Here is a tiny trained network, its code and every weight. The questions are about switching its units off for an input and a class, where a switched-off unit gives its printed mean instead of its output.

import numpy as np


def w(rows, s, z=0):
    codes = np.array(rows[::2]) - 128.0
    scale = np.full(codes.shape[1], s)
    scale[-1] = z or s
    return codes * scale


def norm(h):
    return h / np.sqrt((h * h).mean(-1, keepdims=True) + 1e-5)


def f(y):
    return y / 2 * (1 + np.tanh(0.7978845608 * (y + 0.044715 * y**3)))


def log_softmax(a):
    a = a - a.max(-1, keepdims=True)
    return a - np.log(np.exp(a).sum(-1, keepdims=True))


def net(x, mask):
    res = np.array(x, float).reshape(1, 3) / 4 @ E
    u = 0
    for l in range(3):
        y = f(norm(res) @ A[l][:, :-1].T + A[l][:, -1])
        res = res + np.where(mask[u : u + 8], y, B[l][:, -1]) @ B[l][:, :-1]
        u += 8
    return log_softmax(norm(res)[-1] @ U[:, :-1].T + U[:, -1])


A, B = {}, {}
E = w([
[189,242,173],'x0',
[73,172,77],'x1',
[195,167,2],'x2',
],0.0084)
A[0] = w([
[32,123,187,1],'L0N1',
[68,4,114,53],'L0N2',
[151,177,152,84],'L0N3',
[63,130,135,21],'L0N4',
[33,117,188,113],'L0N5',
[72,147,63,169],'L0N6',
[96,170,194,103],'L0N7',
[119,143,37,44],'L0N8',
],0.012,0.0035)
B[0] = w([
[101,175,82,189],'L0N1',
[30,133,169,254],'L0N2',
[117,160,78,151],'L0N3',
[2,110,81,131],'L0N4',
[130,171,127,230],'L0N5',
[172,185,158,211],'L0N6',
[141,109,188,182],'L0N7',
[79,26,92,196],'L0N8',
],0.0077,0.0049)
A[1] = w([
[140,64,121,41],'L1N1',
[55,84,152,160],'L1N2',
[125,63,91,163],'L1N3',
[109,181,149,11],'L1N4',
[88,24,51,90],'L1N5',
[157,250,114,171],'L1N6',
[85,194,182,120],'L1N7',
[132,82,126,4],'L1N8',
],0.014,0.0033)
B[1] = w([
[126,53,142,131],'L1N1',
[175,110,6,232],'L1N2',
[255,105,135,178],'L1N3',
[71,78,138,141],'L1N4',
[217,202,177,238],'L1N5',
[82,154,112,254],'L1N6',
[85,48,188,223],'L1N7',
[85,74,136,117],'L1N8',
],0.0091,0.0062)
A[2] = w([
[156,143,208,114],'L2N1',
[98,6,174,104],'L2N2',
[144,110,93,160],'L2N3',
[131,33,111,101],'L2N4',
[202,103,239,118],'L2N5',
[132,81,24,147],'L2N6',
[219,212,102,3],'L2N7',
[78,138,185,166],'L2N8',
],0.015,0.0057)
B[2] = w([
[75,62,98,180],'L2N1',
[160,234,74,255],'L2N2',
[223,155,145,173],'L2N3',
[89,233,2,181],'L2N4',
[78,43,11,242],'L2N5',
[74,95,194,240],'L2N6',
[133,185,210,250],'L2N7',
[244,57,150,242],'L2N8',
],0.0083,0.0052)
U = w([
[95,210,27,236],'0',
[3,128,105,99],'1',
[116,38,124,232],'2',
[61,123,250,40],'3',
[226,88,75,1],'4',
[215,172,139,54],'5',
[139,214,166,165],'6',
],0.022,0.0036)

Each question gives the input, the list of numbers given to net, and the class t.
The units are the neurons (one row each of A and B). Each row of codes is followed by its name. A weight is (code - 128) times the scale printed after its matrix; where a second scale follows, it is the last column's (A, B and U).
mask holds one flag per neuron, layer by layer. A switched-off neuron (its flag False) gives its mean, the last column of its row in B, instead of its output. The means were averaged over made-up inputs and are rounded, as every weight is.
A unit's drop is (log p(t) with every unit on - log p(t) with that unit switched off) / (log p(t) with every unit on - log p(t) with every unit switched off).
The circuit of an input: a set's keep is (log p(t) with only the set's units on - log p(t) with every unit switched off) / (log p(t) with every unit on - log p(t) with every unit switched off). Starting from the 12 units with the biggest drops (on a tie, the unit counted first), units are removed one at a time, each time the one whose removal leaves the highest keep (on an exact tie, the one counted first), for as long as the keep stays at least 0.8.
units of the circuit, in order: the units of the circuit, biggest drop first
most important unit: the unit with the biggest drop
top k neurons in layer l: the k neurons of layer l with the biggest drops, biggest first
drop of u: that unit's drop, to one decimal
input [0,-8,0], class 0: units of the circuit, in order : (L1N5, L2N4)
input [-7,3,1], class 5: units of the circuit, in order : (L1N5)
input [-8,-1,-7], class 0: units of the circuit, in order : (L2N2, L2N4)
input [-2,1,-5], class 1: units of the circuit, in order : (L1N2, L0N2)
input [5,-3,-8], class 2: top 2 neurons in layer 2 : (L2N5, L2N8)
input [0,-6,-5], class 0: units of the circuit, in order : (L2N2, L1N5, L2N4)
input [0,6,0], class 1: top 2 neurons in layer 1 : (L1N5, L1N6)
input [1,-6,-3], class 2: top 2 neurons in layer 0 : (L0N8, L0N2)
input [-5,1,3], class 5: top 3 neurons in layer 1 : (L1N5, L1N7, L1N2)
input [6,1,-3], class 3: top 2 neurons in layer 1 : (L1N6, L1N3)
input [0,6,5], class 5: top 4 neurons in layer 0 : (L0N8, L0N5, L0N2, L0N1)
input [-1,0,-2], class 0: top 3 neurons in layer 1 : (L1N5, L1N2, L1N7)
input [0,-6,0], class 0: top 2 neurons in layer 0 : (L0N6, L0N5)
input [6,-7,-4], class 2: units of the circuit, in order : (L2N5)
input [2,-4,4], class 6: top 2 neurons in layer 2 : (L2N8, L2N7)
input [-4,5,0], class 1: top 4 neurons in layer 2 : (L2N6, L2N8, L2N7, L2N2)
input [3,-7,7], class 6: top 3 neurons in layer 2 : (L2N7, L2N8, L2N5)
input [6,3,-2], class 3: drop of L1N6 : 0.5
input [-8,5,3], class 5: drop of L0N6 : 0.2
input [8,-7,7], class 6: most important unit : L2N7
input [-3,3,4], class 5: drop of L2N7 : 0.2
input [4,-6,-5], class 2: drop of L2N5 : 0.1
input [1,-4,-1], class 2: top 3 neurons in layer 0 : (L0N8, L0N2, L0N4)
